(in the rows, 128 means zero)
Each row of numbers stands for one node and depends on some of the facts below. Use the named rows to name the rest.

Some nodes and their rows:
[157 147 154 161 113 125 174 100 115 108  99 163 166 159  96 148 134 165
 143 103 112  92  56 140 123 155 120  81  95] : skepak
[174 163 147 181 126 110 184 129 120  88 108 141 166 153 110 159 114 168
 131 114 127 118  74 136 145 139 116 116 115] : zeskek
[202 149 187 177 101 137 163 112 109 117 118 147 139 166 113 137 134 155
 132 117 124  81  48 157 131 148 125  60 104] : bresil
[150 138 161 170 115 126 171  97 114 128 107 163 175 163  91 140 127 160
 122 100 112 111  61 149 141 144 120  75 110] : flaklan
[175 151 144 151 111 121 160 100 117 130 115 131 161 118  77 155 110 172
 122 141 127 141  62 148 148 142 117 102 109] : zabrar
[184 154 151 143 112 129 162 101 131 124 128 121 139 117  88 161 110 167
 136 139 122 120  54 147 150 147 115  93  90] : sozum
[161 160 146 169 129 112 178 109 113  96  95 154 167 137 108 159 113 177
 141 117 137 123  61 146 135 140 106 110 111] : zugrel
[161 148 159 164 130 129 196  95 134  97 118 149 153 162 128 174  97 156
 126 121 129 129  71 160 138 135 107 110 118] : zaruk
[159 156 142 164 107 127 173 109 126 131 110 137 156 112  83 152 112 174
 134 137 116 131  70 157 138 160 101 111 110] : begu
[173 139 161 167 121 126 163  99 111 122 108 166 179 155  92 131 128 155
 130 108 118 100  65 151 145 152 125  67  89] : luzove
[187 172 129 185 118 108 190 123 128  91 115 127 157 132 128 142 104 151
 142 144 139 119  40 143 162 145 112  70  85] : doponun
[187 150 159 159 127 116 175 108 124  96 129 146 144 150 101 160 107 158
 142 138 136 117  44 152 152 141 125  94  93] : pipli
[184 153 152 140 113 128 159 103 133 123 130 123 137 116  86 161 109 164
 139 144 127 126  54 145 148 147 116  98  93] : skubugol
[173 143 150 166 123 113 173 108 110 113 119 150 169 144  98 159 109 163
 124 135 132 129  59 150 151 139 126  95 103] : brogoki
[157 152 155 149 101 143 164  91 136 140 112 141 153 128  90 142 125 165
 141 111  99 103  69 147 127 163 110  79  97] : deklin
[146 131 174 162 132 128 195  98  94 126 107 145 193 186  87 142 106 176
 167 103  83 123  68 121 158 139 125  64  83] : grefugruk
[159 143 154 172 126 107 176 106 108 113 112 162 170 149 100 163 112 172
 124 138 136 132  56 161 146 135 119 103 113] : geden

Facts:
begu Π h; bestek Π a; bodas Π g; boze Π k; bregroza Π f; brogoki Π j; brudrok Π l
dapes Π i; deklin Π a; deni Π l; dobo Π i; drigon Π a; drilus Π e; driplir Π f
drulak Π a; dumis Π b; fasin Π d; fise Π h; flabus Π f; flaklan Π i; flavu Π a
flukles Π a; fure Π c; geden Π h; grefugruk Π g; grofleklo Π c; groflidrum Π i; grukibren Π f
gruzol Π b; kedror Π d; kero Π c; klaplil Π k; klibel Π f; klile Π c; koflin Π f
kugrim Π c; lebregrun Π j; lekem Π e; lelem Π i; lutrik Π b; luzove Π d; mastan Π d
mibel Π a; mivim Π b; mutris Π j; nefle Π d; neklir Π j; neskom Π a; nisim Π g
nodres Π c; nosam Π l; paskek Π k; penik Π a; peskin Π f; petur Π e; pibrestul Π e
pleno Π a; pupludus Π a; putrim Π a; raska Π g; regrom Π d; rupli Π k; seklokli Π j
sesalin Π g; skagin Π k; skedrem Π c; skepak Π a; skeplo Π h; skidom Π i; sobri Π a
sostam Π l; stamun Π l; stanas Π l; stofli Π d; suklanam Π a; tavu Π i; tizer Π h
tosan Π a; tramu Π f; trola Π b; trostun Π c; vufa Π l; vufas Π a; zabrar Π j
zaruk Π l; zesin Π a; zeskek Π b; ziklese Π j; zolas Π b; zugrel Π e; zupul Π b
banin Ξ zosil; bivo Ξ drilus; bokli Ξ basas; boze Ξ grofleklo; bresil Ξ skagin; brirok Ξ koflin; brogoki Ξ vopem
brubru Ξ zabrar; brubrun Ξ popluk; doponun Ξ regrom; draral Ξ plazem; driklam Ξ boze; drilus Ξ geden; driplir Ξ neskom
fasin Ξ raska; fise Ξ zupul; flabus Ξ kugrim; flaklan Ξ skubugol; flavu Ξ drulak; flukles Ξ ziklese; fomur Ξ sobri
fure Ξ suklanam; fuzos Ξ radri; geden Ξ bestek; grefugruk Ξ bokli; gribrak Ξ bresil; klaplil Ξ mivim; lekem Ξ tizer
liplak Ξ tosetro; luzove Ξ pugrak; mabur Ξ rosun; nedo Ξ rupli; neskom Ξ trostun; nidros Ξ zaruk; nisim Ξ zeskek
nodres Ξ driklam; petur Ξ fise; pipli Ξ tramu; pugrak Ξ fuzos; rosun Ξ stanas; rupli Ξ vukim; rustim Ξ stamun
samar Ξ sesalin; sare Ξ bivo; sazu Ξ flavu; seklokli Ξ bodas; sesalin Ξ nedo; skagin Ξ driplir; skedrem Ξ doponun
skepak Ξ tavu; skeplo Ξ dapes; sobri Ξ mabur; sostam Ξ skidom; stofli Ξ sozum; suklanam Ξ flukles; tavu Ξ pipli
tizer Ξ petur; tosetro Ξ seklokli; trostun Ξ kupor; vogra Ξ penik; vukim Ξ groflidrum; zadim Ξ banin; zaruk Ξ klaplil
zesin Ξ tosan; zeskek Ξ brubru; zosil Ξ fure; zugrel Ξ lutrik; zupul Ξ grefugruk; banin δ basas; basas δ tosetro
basas δ flaflobral; begru δ vufas; begu δ draral; begu δ pelor; bestek δ flavu; bestek δ datisuk; bivo δ grofleklo
bivo δ stamun; bodas δ pelor; bodas δ driplir; brirok δ kupor; brogoki δ klile; brubrun δ tosetro; brudrok δ soplas
deni δ kupor; dobo δ kupor; dobo δ datisuk; doklum δ kupor; doponun δ brubrun; doponun δ pleno; doponun δ flaflobral
drilus δ stamun; drilus δ datisuk; driplir δ tosetro; drulak δ zupul; dumis δ vogra; dumis δ fomur; fasin δ rustim
fise δ nodres; flavu δ flaflobral; flogobrok δ boze; fomur δ neskom; fuzos δ datisuk; geden δ nodres; gribrak δ regrom
gribrak δ sazu; gripa δ rustim; gripa δ lelem; gripa δ flaflobral; grofleklo δ zupul; grofleklo δ koflin; groflidrum δ kedror
grukibren δ flavu; grukibren δ datisuk; gruzol δ zolas; kedror δ flaflobral; koflin δ pleno; kugrim δ datisuk; kugrim δ nosam
kupor δ datisuk; lebregrun δ tosetro; lebregrun δ doklum; lebregrun δ nisim; lebregrun δ plazem; lekem δ traklus; lelem δ tosetro
lelem δ kedror; liplak δ bodas; mitrok δ radri; mitrok δ flaflobral; mivim δ luzove; mivim δ draral; mivim δ stanas
mivim δ pupludus; modru δ kedror; mopo δ sesalin; mutris δ zupul; neskom δ kupor; neskom δ skeplo; neskom δ grukibren
nidros δ paskek; nisim δ skidom; nodres δ trola; paskek δ plazem; paskek δ flaflobral; pelor δ kupor; penik δ tosetro
penik δ mastan; penik δ datisuk; peskin δ traklus; petur δ vufas; pibrestul δ zesin; pibrestul δ basas; pibrestul δ flaflobral
pipli δ groflidrum; plazem δ tosetro; pleno δ flaflobral; putrim δ bodas; putrim δ kero; putrim δ flavu; putrim δ datisuk
radri δ trola; raska δ pleno; regrom δ kupor; regrom δ datisuk; reki δ tosetro; reki δ datisuk; rupli δ pleno
rustim δ grukibren; samar δ lelem; sare δ zogro; sazu δ rustim; sazu δ datisuk; seklokli δ rukleler; seklokli δ datisuk
skagin δ begru; skeplo δ tosetro; skeplo δ datisuk; skidom δ flezir; skubugol δ sare; sobri δ kupor; soplas δ flaflobral
sozum δ tizer; stofli δ grefugruk; suklanam δ pelor; tavu δ doklum; tegril δ dumis; tegril δ loka; teplu δ dumis
teplu δ plazem; teplu δ peskin; tosan δ flaflobral; tosetro δ kupor; tosetro δ flaflobral; traklus δ regrom; tramu δ regrom
trebrak δ rustim; trebrak δ vopem; trebrak δ sesalin; trola δ flaklan; trola δ neklir; trola δ flogobrok; vopem δ tosetro
vopem δ tosan; vufa δ fure; vukim δ flavu; zabrar δ skeplo; zadim δ kupor; zaruk δ gripa; zesin δ vogra
zesin δ boze; zeskek δ tosan; ziklese δ begru; zogro δ flavu; zolas δ kedror; zosil δ petur; zugrel δ soplas
zupul δ flavu; banin Ψ 166; begru Ψ 919; begu Ψ 38; bestek Ψ 529; bodas Ψ 38; boze Ψ 326
bregroza Ψ 529; brogoki Ψ 590; brubrun Ψ 590; brudrok Ψ 118; dapes Ψ 590; datisuk Ψ 529; deklin Ψ 529
deni Ψ 919; dobo Ψ 590; doponun Ψ 38; drigon Ψ 919; drilus Ψ 529; driplir Ψ 590; drulak Ψ 326
dumis Ψ 590; fasin Ψ 919; fise Ψ 590; flabus Ψ 118; flaklan Ψ 590; flavu Ψ 590; flebrin Ψ 919
flukles Ψ 590; fure Ψ 919; geden Ψ 590; grefugruk Ψ 590; gribrak Ψ 38; grofleklo Ψ 590; groflidrum Ψ 326
grukibren Ψ 38; gruzol Ψ 166; kedror Ψ 326; kero Ψ 118; klaplil Ψ 166; klibel Ψ 38; klile Ψ 118
koflin Ψ 326; kugrim Ψ 919; lebregrun Ψ 38; lekem Ψ 590; lelem Ψ 118; liplak Ψ 38; loka Ψ 590
lutrik Ψ 529; luzove Ψ 590; mastan Ψ 590; mibel Ψ 326; mivim Ψ 326; mutris Ψ 118; nefle Ψ 590
neklir Ψ 590; neskom Ψ 38; nisim Ψ 118; nodres Ψ 38; nosam Ψ 590; paskek Ψ 326; pelor Ψ 590
penik Ψ 326; peskin Ψ 590; petur Ψ 590; pibrestul Ψ 166; pleno Ψ 529; pupludus Ψ 590; putrim Ψ 590
radri Ψ 38; raska Ψ 590; regrom Ψ 118; reki Ψ 166; rosun Ψ 919; rukleler Ψ 38; rupli Ψ 38
sazu Ψ 919; seklokli Ψ 38; sesalin Ψ 326; skagin Ψ 590; skedrem Ψ 590; skepak Ψ 919; skeplo Ψ 919
skidom Ψ 919; sobri Ψ 38; sostam Ψ 166; stamun Ψ 590; stanas Ψ 590; stofli Ψ 919; suklanam Ψ 590
tavu Ψ 590; teplu Ψ 590; tizer Ψ 919; tosan Ψ 166; tramu Ψ 919; trola Ψ 919; trostun Ψ 38
vogra Ψ 38; vopem Ψ 529; vufa Ψ 166; vufas Ψ 919; vukim Ψ 529; zabrar Ψ 590; zaruk Ψ 326
zesin Ψ 590; zeskek Ψ 166; ziklese Ψ 118; zolas Ψ 38; zosil Ψ 38; zugrel Ψ 919; zupul Ψ 326

Rows to name:
No name comes twice in this set of rows, the named rows included.
[176 186 123 168 118 132 202  90 158 120 101 108 146  80 154 135  80 149
 134 133 148 139  64 148 148 131  81  65  87] => kedror
[137 139 126 157 120 119 161  92 140 113 117 180 181 157  87 155 134 135
 114 107 120  98  52 154 136 151 133  73  90] => flukles
[157 140 156 171 130 108 181 106 106 118 112 156 179 153  93 159 104 175
 134 137 125 138  64 152 158 132 110 109 113] => lekem
[151 143 163 166 129 130 183 100  98 113  95 161 187 169 102 143 116 180
 171  99  93 104  73 125 133 145 118  82  88] => tizer
[207 162 186 209 111 114 181  98  78 100  98 143 129 136 112 123 120 178
 114 147 163 121  21 179 142 145 103  80 127] => driplir
[164 140 182 149 159 124 218 106 108 110 133 127 165 174 118 184  63 183
 175 122 100 160  94 127 171 115 111 129  96] => zupul
[160 178 116 173 108 119 189 112 136 112  88 123 162  96 116 139 107 176
 138 126 127 126  70 138 140 147  87  97 109] => pibrestul
[188 149 150 167 122 111 176 116 115 101 132 147 143 148  99 161 114 157
 140 144 126 113  49 151 155 149 126 100  87] => liplak
[162 177 136 165 117 138 203  85 150 118  96 112 155  94 137 141  84 154
 128 125 139 144  78 155 142 135  81  85 106] => paskek
[162 156 141 162 110 125 173 115 127 126 119 130 145 120  83 156 115 177
 130 136 117 137  62 153 147 155 103 118 111] => bodas
[168 151 155 148 124 114 158  94 112 131 119 151 141 103  70 147 120 174
 133 144 134 139  47 155 161 149 106  99  95] => peskin
[157 160 150 152 115 122 166 104 126 125  97 135 154 111  86 160 120 184
 134 119 121 126  64 143 135 145 100 118 113] => skidom
[186 155 147 144 115 120 158 102 123 131 126 128 149 114  79 157 112 170
 132 150 128 130  48 143 156 142 121  90  94] => teplu
[170 147 125 191 112 147 191  90 104  66 106 124 167 168  74 133 108 147
 127 143 124 133  37 165 126 176 122 106 116] => sobri

Now the same nodes, written a new way:
Some rows with their names:
[134 118 131  92 122 121 108 108 133 156 114 127 115 135 128 104 113 133
 111 121 135 118 151 128 139 116 107 123 141 173 131 109 123 130 133 113
 123] : stamun
[184 114 166 149 110 116 160 134 157 125 106 115 118 144 132 132 137 131
 124 135  92 131 100 108 148 138 103 126 158 130 128 101 133 125 114 126
 125] : luzove
[174 115 144 125 120 128 132 143 177 145 100 119 108 150 125 107 110 126
 105 119 100 129 129 113 142 129 111 132 138 146 116 110 113 124 101 112
 147] : pupludus
[ 97 122 112 105 125 133 115 119 108 139 132 143 133 118 128 124 121 128
 127 141 140 143 134 144 118 129 121 146 127 133 123 138 131 146 125 140
 110] : deni
[128 129 132 132 125 126 127 125 130 126 136 126 125 128 134 131 127 131
 131 132 124 124 128 127 131 128 127 128 132 131 130 126 130 131 130 126
 130] : traklus
[131 119 121 119 133 133 122 132 133 136 110 130 128 134 125 121 123 121
 117 132 129 133 130 133 127 140 129 134 120 134 115 134 121 126 116 126
 131] : grukibren
[ 84 101 105 137 164 139  98 139 115 146 177 124 104 101  76 133  93 122
 146 144 142 153 144 160 136  87 125 128 105 108 127 108 108 158 117 155
 118] : tavu
[124 149 125 150 140 119 125 135 119 109 143 123 135 122 124 144 130 125
 139 120 137 122 124 122 123 129 151 105 110 104 129 132 128 113 139 131
 141] : seklokli
[ 97 138 117 131 130 130 127 122 107 120 132 137 139 126 126 138 131 124
 133 129 143 125 124 134 112 134 134 128 124 120 119 141 139 122 139 133
 127] : zosil
[131 117 116 122 129 134 124 128 135 138 111 125 123 136 122 119 121 124
 115 127 125 134 130 131 121 137 132 136 123 137 119 132 123 129 116 123
 130] : peskin
[180 134 155 146 123 112 136 135 149 121 126 110 120 135 130 128 133 132
 126 118 112 120 124 103 148 125 130 102 134 129 142 100 121 114 129 123
 142] : neklir
[108 123 125 143 127 127 144 128 109 115 127 137 138 124 121 147 135 117
 138 140 124 142 104 135 116 144 124 134 132 103 111 137 145 132 124 148
 113] : gribrak
[ 93 124 110 105 127 139 120 117 106 135 126 133 135 117 123 119 128 126
 126 138 146 143 132 147 118 118 118 145 129 127 127 141 131 142 122 135
 115] : brudrok
[112 125 128 101 118 128 124 115 113 141 129 130 133 119 126 117 127 130
 130 138 137 143 133 137 134 109 100 136 141 132 137 117 129 141 125 136
 114] : lelem
[127 129 133 130 130 123 125 127 132 124 140 125 120 122 125 132 115 124
 127 134 128 126 124 130 132 123 127 121 133 128 128 125 126 131 131 127
 128] : tosetro
[126 100 128 121 122 132 142 127 116 142 111 129 127 127 113 124 136 127
 130 144 120 161 118 141 130 132  96 150 140 123 121 120 135 146 108 143
 101] : sostam
[111 132 103 129 129 141 127 137 139 130 119 139 129 137 121 125 123 121
 117 116 127 132 130 133 105 139 143 142 114 121 106 153 129 127 116 125
 138] : putrim

Name these rows:
No name comes twice in this set of rows, the named rows included.
[122 162 117 133 129 121 113 116 119 115 143 125 136 125 133 133 136 128
 130 102 149  99 140 117 114 125 164 100 111 128 139 138 131 105 156 116
 147] => zabrar
[111 132 119 127 121 133 135 117 115 123 136 142 138 131 139 133 145 130
 136 128 132 123 129 127 114 136 137 140 126 126 127 142 141 127 138 131
 123] => fuzos
[128 126 139 138 126 118 141 137 128 113 133 120 123 113 119 145 111 119
 124 145 121 144 101 137 132 133 115 122 142 114 118 127 131 137 119 141
 120] => sazu
[ 94 117  98 130 183 152  82 160 138 140 166 120 105 110 100 117  89 125
 129 133 150 127 161 154 135  96 159 128  83 118 131 135  85 141 116 124
 148] => tramu
[131 121 134 142 119 120 145 126 125 120 125 124 125 126 118 144 124 123
 128 137 117 140 104 133 124 136 118 127 141 117 118 123 139 131 121 138
 116] => brubrun
[156 123 149 142 127 124 138 133 151 125 126 116 119 135 128 128 127 132
 129 125 114 116 123 115 138 122 122 116 141 135 133 113 126 122 130 120
 137] => mastan
[116 132 127 150 125 130 152 138 118 103 134 135 140 123 131 150 140 124
 141 139 119 135 102 131 114 144 135 137 130  99 121 145 140 131 127 140
 125] => fasin
[125 157 125 140 129 129 134 132 116 102 139 120 145 119 132 137 146 128
 140 119 137 127 120 123 119 124 154 115 116  99 140 145 129 117 136 129
 139] => mutris
[153  97 150 122 111 115 140 118 130 151 117 131 116 133 115 125 126 131
 130 145 106 155 120 127 150 125  81 139 154 134 127  92 134 147 110 148
  99] => flaklan
[ 96 123 110 104 122 131 119 111 108 136 123 138 131 122 119 125 120 125
 121 135 143 138 132 143 113 131 120 141 131 137 120 141 139 139 128 136
 110] => zaruk
[148 119 149 129 129 124 132 132 139 133 120 119 121 136 128 122 124 131
 126 132 119 123 129 120 147 122 110 120 142 139 130 106 123 125 127 123
 134] => rukleler
[ 96 122 111 113 124 126 119 109 100 145 139 142 130 121 116 127 128 124
 133 131 140 139 138 142 119 122 115 138 128 134 128 124 141 141 134 143
 107] => dobo
[119 131 161 174 129  89  85 145  97 107 117 192 144  80  89 109 106 100
 133  78  81 155  48  57 212 140 182 144 162  81 148 161 146  73 119  62
  48] => brogoki

